Below are the code and all the weights of a small trained network. Each question names an input and a class and asks about switching units off, where a switched-off unit gives its printed mean instead of its output.

import numpy as np


def w(rows, s, z=0):
    codes = np.array(rows[::2]) - 128.0
    scale = np.full(codes.shape[1], s)
    scale[-1] = z or s
    return codes * scale


def f(y):
    return y / 2 * (1 + np.tanh(0.7978845608 * (y + 0.044715 * y**3)))


def log_softmax(a):
    a = a - a.max(-1, keepdims=True)
    return a - np.log(np.exp(a).sum(-1, keepdims=True))


def net(x, mask):
    res = np.array(x, float).reshape(1, 8) / 4 @ E
    y = f(res @ A[0][:, :-1].T + A[0][:, -1])
    res = res + np.where(mask, y, B[0][:, -1]) @ B[0][:, :-1]
    return log_softmax(res[-1] @ U[:, :-1].T + U[:, -1])


A, B = {}, {}
E = w([
[226,147,142],'x0',
[128,128,126],'x1',
[119,124,254],'x2',
[128,128,126],'x3',
[127,128,126],'x4',
[147,3,139],'x5',
[127,130,128],'x6',
[128,128,127],'x7',
],0.007)
A[0] = w([
[140,137,86,111],'N0',
[240,152,107,108],'N1',
[109,117,65,141],'N2',
[110,71,105,253],'N3',
[121,113,22,75],'N4',
[89,194,33,178],'N5',
[136,126,55,117],'N6',
[206,135,133,81],'N7',
[140,71,114,108],'N8',
[194,142,14,78],'N9',
[116,155,185,146],'N10',
[95,204,131,128],'N11',
[108,232,161,77],'N12',
[138,187,127,105],'N13',
[119,179,140,143],'N14',
[97,220,122,83],'N15',
[139,37,155,85],'N16',
[251,147,150,86],'N17',
[23,93,189,109],'N18',
[24,102,83,115],'N19',
[154,131,59,82],'N20',
[79,155,111,202],'N21',
[125,33,139,129],'N22',
[116,147,177,175],'N23',
[230,139,126,90],'N24',
[62,130,114,180],'N25',
[122,122,92,204],'N26',
[101,28,123,202],'N27',
[23,120,96,91],'N28',
],0.012,0.0071)
B[0] = w([
[120,80,183,139],'N0',
[83,185,157,171],'N1',
[117,130,206,167],'N2',
[177,175,122,227],'N3',
[95,35,156,172],'N4',
[175,98,152,255],'N5',
[132,77,172,163],'N6',
[3,166,117,136],'N7',
[132,97,69,139],'N8',
[121,103,151,190],'N9',
[154,67,141,169],'N10',
[166,96,54,190],'N11',
[106,38,48,188],'N12',
[131,89,71,153],'N13',
[164,95,104,167],'N14',
[127,64,51,183],'N15',
[87,74,54,160],'N16',
[45,177,112,167],'N17',
[107,137,148,181],'N18',
[62,179,167,180],'N19',
[97,74,164,147],'N20',
[150,166,120,207],'N21',
[126,133,51,175],'N22',
[164,96,174,179],'N23',
[37,183,103,153],'N24',
[131,200,113,187],'N25',
[166,184,208,188],'N26',
[174,171,86,213],'N27',
[81,153,113,167],'N28',
],0.0065,0.0074)
U = w([
[149,153,121,253],'0',
[133,92,40,16],'1',
[8,178,135,37],'2',
[161,140,145,199],'3',
[143,136,138,163],'4',
[104,47,210,69],'5',
[175,153,145,113],'6',
],0.017,0.0057)

Each question gives the input, the list of numbers given to net, and the class t.
The units are the neurons (one row each of A and B). Each row of codes is followed by its name. A weight is (code - 128) times the scale printed after its matrix; where a second scale follows, it is the last column's (A, B and U).
mask holds one flag per neuron, in row order. A switched-off neuron (its flag False) gives its mean, the last column of its row in B, instead of its output. The means were averaged over made-up inputs and are rounded, as every weight is.
A unit's drop is (log p(t) with every unit on - log p(t) with that unit switched off) / (log p(t) with every unit on - log p(t) with every unit switched off).
The circuit of an input: a set's keep is (log p(t) with only the set's units on - log p(t) with every unit switched off) / (log p(t) with every unit on - log p(t) with every unit switched off). Starting from the 12 units with the biggest drops (on a tie, the unit counted first), units are removed one at a time, each time the one whose removal leaves the highest keep (on an exact tie, the one counted first), for as long as the keep stays at least 0.8.
circuit, biggest first: the units of the circuit, biggest drop first
unit that matters most: the unit with the biggest drop
k most important neurons: the k neurons with the biggest drops, biggest first
drop when u is switched off: that unit's drop, to one decimal
input [3,-2,6,-7,-2,7,-7,-6], class 1: 2 most important neurons : (N16, N22)
input [-4,0,5,-1,4,3,2,5], class 0: unit that matters most : N27
input [6,-1,3,-1,-8,8,3,-7], class 1: circuit, biggest first : (N16, N22)
input [-1,7,2,-6,2,8,-3,4], class 1: circuit, biggest first : (N16, N22)
input [1,-3,8,7,1,-4,-4,7], class 5: circuit, biggest first : (N27, N10)
input [-7,1,8,-7,-6,-8,-2,0], class 1: circuit, biggest first : (N12, N11, N15)
input [-2,5,0,-6,5,-7,-6,-6], class 1: 3 most important neurons : (N12, N15, N11)
input [-3,-5,1,5,-8,8,-2,1], class 1: 3 most important neurons : (N16, N22, N8)
input [-8,-1,-8,3,2,4,-8,7], class 2: 2 most important neurons : (N19, N28)
input [-7,2,5,-7,0,-8,-4,7], class 1: drop when N12 is switched off : 0.3
input [-5,-8,-5,2,7,-2,-7,2], class 6: drop when N5 is switched off : 0.4
input [8,8,0,-5,8,-6,2,-7], class 2: drop when N24 is switched off : 0.2
input [8,-5,7,8,2,-3,7,-7], class 2: drop when N17 is switched off : 0.4
input [-4,4,2,-7,-6,6,1,4], class 1: circuit, biggest first : (N22)
